Here is a tiny trained network, its code and every weight. The questions are about switching its units off for an input and a class, where a switched-off unit gives its printed mean instead of its output.

import numpy as np


def w(rows, s, z=0):
    codes = np.array(rows[::2]) - 128.0
    scale = np.full(codes.shape[1], s)
    scale[-1] = z or s
    return codes * scale


def f(y):
    return y / 2 * (1 + np.tanh(0.7978845608 * (y + 0.044715 * y**3)))


def log_softmax(a):
    a = a - a.max(-1, keepdims=True)
    return a - np.log(np.exp(a).sum(-1, keepdims=True))


def net(x, mask):
    res = np.array(x, float).reshape(1, 5) / 4 @ E
    y = f(res @ A[0][:, :-1].T + A[0][:, -1])
    res = res + np.where(mask, y, B[0][:, -1]) @ B[0][:, :-1]
    return log_softmax(res[-1] @ U[:, :-1].T + U[:, -1])


A, B = {}, {}
E = w([
[128,131,127,127,129,129,127],'x0',
[22,140,254,128,131,122,100],'x1',
[131,139,103,139,159,26,9],'x2',
[128,128,127,126,126,126,130],'x3',
[113,18,110,247,85,128,124],'x4',
],0.0086)
A[0] = w([
[125,227,175,49,160,157,155,219],'n0',
[165,160,97,110,130,107,100,140],'n1',
[127,135,134,125,121,140,125,121],'n2',
[109,108,136,164,145,37,9,2],'n3',
[151,157,107,115,129,108,111,137],'n4',
[102,120,133,140,127,140,133,158],'n5',
[122,128,132,134,126,132,128,152],'n6',
[111,139,164,112,135,124,103,72],'n7',
[91,99,162,154,114,147,132,132],'n8',
[128,230,185,47,171,162,163,58],'n9',
[156,135,124,109,119,153,160,75],'n10',
[123,127,129,129,132,128,122,133],'n11',
[127,127,129,124,128,131,122,170],'n12',
[123,128,126,135,130,122,129,119],'n13',
[104,107,149,142,120,136,133,134],'n14',
[122,122,134,132,127,145,115,163],'n15',
[116,142,155,122,138,118,120,81],'n16',
[122,120,135,129,129,135,126,161],'n17',
[135,144,120,121,142,110,135,116],'n18',
[206,88,72,148,128,163,176,62],'n19',
[120,124,137,134,118,137,124,156],'n20',
[137,134,127,125,125,124,116,145],'n21',
[68,68,206,163,99,164,170,122],'n22',
[134,135,137,122,118,127,128,104],'n23',
[131,132,130,136,132,119,128,118],'n24',
[132,137,123,128,130,122,128,127],'n25',
[125,80,88,180,122,110,111,201],'n26',
[202,94,45,134,131,135,186,150],'n27',
[99,102,134,173,142,34,2,190],'n28',
[50,167,216,105,144,92,73,221],'n29',
[122,133,125,133,134,128,135,130],'n30',
[66,161,206,108,147,101,90,19],'n31',
[102,115,142,143,119,139,136,138],'n32',
[130,126,128,133,132,131,135,120],'n33',
[175,157,80,106,142,102,97,144],'n34',
[191,199,60,77,164,74,60,153],'n35',
[123,124,130,129,135,127,125,152],'n36',
],0.0095,0.0073)
B[0] = w([
[242,120,96,137,143,191,93,248],'n0',
[119,121,125,127,141,77,108,161],'n1',
[133,127,128,120,120,125,126,127],'n2',
[79,110,142,126,53,228,224,178],'n3',
[120,125,131,129,138,96,110,150],'n4',
[110,130,136,126,126,110,128,143],'n5',
[121,127,129,120,126,122,129,136],'n6',
[166,130,117,128,142,135,125,134],'n7',
[102,133,130,128,138,81,128,152],'n8',
[76,115,146,133,82,217,187,198],'n9',
[151,120,131,130,133,156,108,137],'n10',
[127,128,127,123,128,127,130,130],'n11',
[120,130,135,131,126,124,129,144],'n12',
[130,127,126,123,130,129,129,125],'n13',
[110,133,127,129,137,105,126,140],'n14',
[114,132,142,125,125,123,132,141],'n15',
[150,130,120,128,140,137,119,128],'n16',
[115,130,132,127,126,124,128,140],'n17',
[125,129,132,140,144,127,109,131],'n18',
[96,130,143,122,105,190,155,174],'n19',
[114,127,132,121,127,120,126,139],'n20',
[127,129,132,121,129,121,128,136],'n21',
[59,144,131,121,148,47,104,185],'n22',
[130,133,130,137,140,142,121,123],'n23',
[131,125,127,118,127,128,125,125],'n24',
[129,122,130,128,130,122,124,129],'n25',
[95,147,150,106,123,173,156,183],'n26',
[188,125,130,132,120,228,127,207],'n27',
[246,134,99,124,162,185,85,236],'n28',
[44,118,142,132,91,140,181,239],'n29',
[130,124,131,126,122,126,124,129],'n30',
[240,127,100,130,152,158,94,165],'n31',
[112,131,128,124,129,103,125,140],'n32',
[132,126,132,124,127,131,124,126],'n33',
[114,123,124,129,144,63,96,174],'n34',
[86,136,143,139,164,6,88,223],'n35',
[122,128,130,122,127,126,129,136],'n36',
],0.02,0.012)
U = w([
[207,130,64,132,155,151,96,3],'0',
[85,116,160,120,67,155,195,254],'1',
[91,149,135,128,163,2,102,155],'2',
],0.0093,0.0012)

Each question gives the input, the list of numbers given to net, and the class t.
The units are the neurons (one row each of A and B). Each row of codes is followed by its name. A weight is (code - 128) times the scale printed after its matrix; where a second scale follows, it is the last column's (A, B and U).
mask holds one flag per neuron, in row order. A switched-off neuron (its flag False) gives its mean, the last column of its row in B, instead of its output. The means were averaged over made-up inputs and are rounded, as every weight is.
A unit's drop is (log p(t) with every unit on - log p(t) with that unit switched off) / (log p(t) with every unit on - log p(t) with every unit switched off).
The circuit of an input: a set's keep is (log p(t) with only the set's units on - log p(t) with every unit switched off) / (log p(t) with every unit on - log p(t) with every unit switched off). Starting from the 12 units with the biggest drops (on a tie, the unit counted first), units are removed one at a time, each time the one whose removal leaves the highest keep (on an exact tie, the one counted first), for as long as the keep stays at least 0.8.
circuit, biggest first: the units of the circuit, biggest drop first
k most important neurons: the k neurons with the biggest drops, biggest first
drop of u: that unit's drop, to one decimal
input [-3,8,2,5,-1], class 0: 2 most important neurons	n31; n28
input [-2,6,7,3,2], class 1: circuit, biggest first	n3
input [-8,-3,0,-5,1], class 1: 3 most important neurons	n0; n28; n31
input [-6,6,6,-1,4], class 1: 3 most important neurons	n3; n29; n0
input [-1,-5,-1,-2,5], class 1: 2 most important neurons	n0; n28
input [-8,0,-7,-6,-4], class 0: 2 most important neurons	n0; n29
input [-7,-3,-4,-5,5], class 1: 2 most important neurons	n28; n0
input [-1,6,7,-3,3], class 1: 3 most important neurons	n3; n29; n0
input [0,-6,2,-6,0], class 2: 2 most important neurons	n0; n35
input [-2,-1,-8,-1,-4], class 0: 4 most important neurons	n0; n29; n3; n26
input [4,0,7,-6,-3], class 2: 2 most important neurons	n35; n27
input [8,-5,-4,-4,6], class 1: 2 most important neurons	n28; n0
input [-4,-8,1,6,-5], class 2: 2 most important neurons	n35; n28
input [3,7,0,8,3], class 2: circuit, biggest first	n22
input [-1,-5,-2,4,2], class 1: 3 most important neurons	n28; n0; n19
input [5,-1,-1,-6,3], class 1: 3 most important neurons	n0; n28; n35
input [2,-3,4,8,-7], class 2: drop of n35	0.5
input [3,3,-7,3,7], class 2: drop of n22	0.2
input [-4,-3,6,-8,-8], class 2: drop of n35	0.9
input [4,-6,4,2,-7], class 2: circuit, biggest first	n35
input [-5,8,-6,-7,5], class 2: drop of n22	0.1
